Below is a small trained network, with its code and all its weights. Each question gives an input and a class and asks what happens when units are switched off, that is, made to give their printed mean instead of their output.

import numpy as np


def w(rows, s, z=0):
    codes = np.array(rows[::2]) - 128.0
    scale = np.full(codes.shape[1], s)
    scale[-1] = z or s
    return codes * scale


def f(y):
    return np.maximum(y, 0)


def log_softmax(a):
    a = a - a.max(-1, keepdims=True)
    return a - np.log(np.exp(a).sum(-1, keepdims=True))


def net(x, mask):
    res = np.array(x, float).reshape(1, 3) / 4 @ E
    y = f(res @ A[0][:, :-1].T + A[0][:, -1])
    res = res + np.where(mask, y, B[0][:, -1]) @ B[0][:, :-1]
    return log_softmax(res[-1] @ U[:, :-1].T + U[:, -1])


A, B = {}, {}
E = w([
[225,119,165,212,112,152,198,50,59,76],'x0',
[169,113,178,26,253,74,211,156,75,113],'x1',
[183,183,24,41,166,139,104,45,193,53],'x2',
],0.012)
A[0] = w([
[121,163,178,112,183,123,154,156,112,93,61],'N0',
[132,113,171,90,161,80,187,140,142,92,123],'N1',
[101,196,172,123,205,126,148,112,106,123,59],'N2',
[114,64,190,217,154,116,164,131,107,181,243],'N3',
[181,118,167,110,118,169,179,100,74,119,102],'N4',
[146,102,188,23,93,44,137,142,102,67,204],'N5',
[158,135,115,106,144,110,91,105,153,133,255],'N6',
[204,139,189,107,46,135,208,97,100,78,137],'N7',
[131,110,219,190,109,102,102,161,94,223,25],'N8',
[130,97,185,86,171,119,167,140,130,115,85],'N9',
[129,172,57,129,148,120,102,129,142,42,101],'N10',
[98,144,185,149,123,169,151,220,98,126,64],'N11',
[167,151,105,145,175,91,102,89,154,69,164],'N12',
[220,111,126,188,81,170,164,97,86,134,84],'N13',
[90,131,116,67,164,97,92,135,184,201,72],'N14',
[169,142,108,87,146,155,81,78,107,74,94],'N15',
[96,123,88,97,155,89,82,202,123,196,198],'N16',
[117,140,154,147,1,159,70,71,162,133,102],'N17',
],0.0097,0.0072)
B[0] = w([
[64,172,85,136,167,176,158,174,149,163,168],'N0',
[156,193,76,207,107,167,178,130,111,153,191],'N1',
[114,179,114,94,184,180,158,151,121,133,160],'N2',
[214,48,127,137,89,133,146,124,97,174,248],'N3',
[100,141,119,147,177,107,132,39,90,114,188],'N4',
[137,170,101,219,96,137,165,93,141,211,208],'N5',
[181,100,178,106,94,86,121,133,158,162,187],'N6',
[81,105,156,160,182,73,61,46,145,62,211],'N7',
[132,91,157,70,198,182,135,181,131,119,210],'N8',
[110,142,112,128,157,188,195,89,177,157,181],'N9',
[163,24,123,85,194,188,124,151,114,145,181],'N10',
[179,75,142,116,242,164,123,162,44,129,183],'N11',
[179,76,178,108,134,132,130,184,150,137,189],'N12',
[63,135,127,118,196,96,138,69,132,80,207],'N13',
[82,106,160,161,255,100,131,64,92,85,185],'N14',
[171,85,119,67,176,150,87,168,79,154,181],'N15',
[129,108,182,207,169,76,83,6,98,84,212],'N16',
[92,154,93,225,166,172,195,184,208,167,215],'N17',
],0.0082,0.018)
U = w([
[218,38,152,52,151,193,99,164,91,146,78],'0',
[44,122,155,130,164,64,95,51,106,68,87],'1',
[84,216,47,159,131,255,176,144,167,175,103],'2',
[224,85,148,142,61,49,112,95,145,184,249],'3',
[106,212,128,51,18,138,72,172,56,88,71],'4',
[70,210,66,19,46,63,132,208,75,89,72],'5',
[69,253,158,19,57,137,97,192,71,79,84],'6',
],0.009,0.013)

Each question gives the input, the list of numbers given to net, and the class t.
The units are the neurons (one row each of A and B). Each row of codes is followed by its name. A weight is (code - 128) times the scale printed after its matrix; where a second scale follows, it is the last column's (A, B and U).
mask holds one flag per neuron, in row order. A switched-off neuron (its flag False) gives its mean, the last column of its row in B, instead of its output. The means were averaged over made-up inputs and are rounded, as every weight is.
A unit's drop is (log p(t) with every unit on - log p(t) with that unit switched off) / (log p(t) with every unit on - log p(t) with every unit switched off).
The circuit of an input: a set's keep is (log p(t) with only the set's units on - log p(t) with every unit switched off) / (log p(t) with every unit on - log p(t) with every unit switched off). Starting from the 12 units with the biggest drops (on a tie, the unit counted first), units are removed one at a time, each time the one whose removal leaves the highest keep (on an exact tie, the one counted first), for as long as the keep stays at least 0.8.
units of the circuit, in order: the units of the circuit, biggest drop first
most important unit: the unit with the biggest drop
k most important neurons: the k neurons with the biggest drops, biggest first
drop of u: that unit's drop, to one decimal
input [3,-5,-5], class 0: units of the circuit, in order	(N8)
input [-3,-3,-1], class 3: units of the circuit, in order	(N13, N8)
input [-3,-4,4], class 0: 3 most important neurons	(N10, N5, N1)
input [-8,3,6], class 1: 3 most important neurons	(N14, N16, N3)
input [-3,-3,1], class 3: 2 most important neurons	(N13, N7)
input [3,-7,7], class 0: 4 most important neurons	(N10, N15, N12, N5)
input [1,-5,5], class 0: 2 most important neurons	(N10, N5)
input [-8,8,1], class 1: 2 most important neurons	(N16, N14)
input [8,-4,8], class 0: 4 most important neurons	(N15, N10, N12, N16)
input [7,-4,-7], class 0: 2 most important neurons	(N3, N8)
input [6,5,-2], class 1: 3 most important neurons	(N7, N17, N4)
input [3,-6,-8], class 0: 2 most important neurons	(N3, N8)
input [1,-2,0], class 3: units of the circuit, in order	(N8, N14)
input [8,5,-6], class 1: most important unit	N7
input [3,4,1], class 2: 2 most important neurons	(N16, N1)
input [-3,2,0], class 3: drop of N12	-0.5
input [4,-2,-3], class 1: drop of N15	0.3
input [8,-6,-6], class 1: drop of N13	1.7
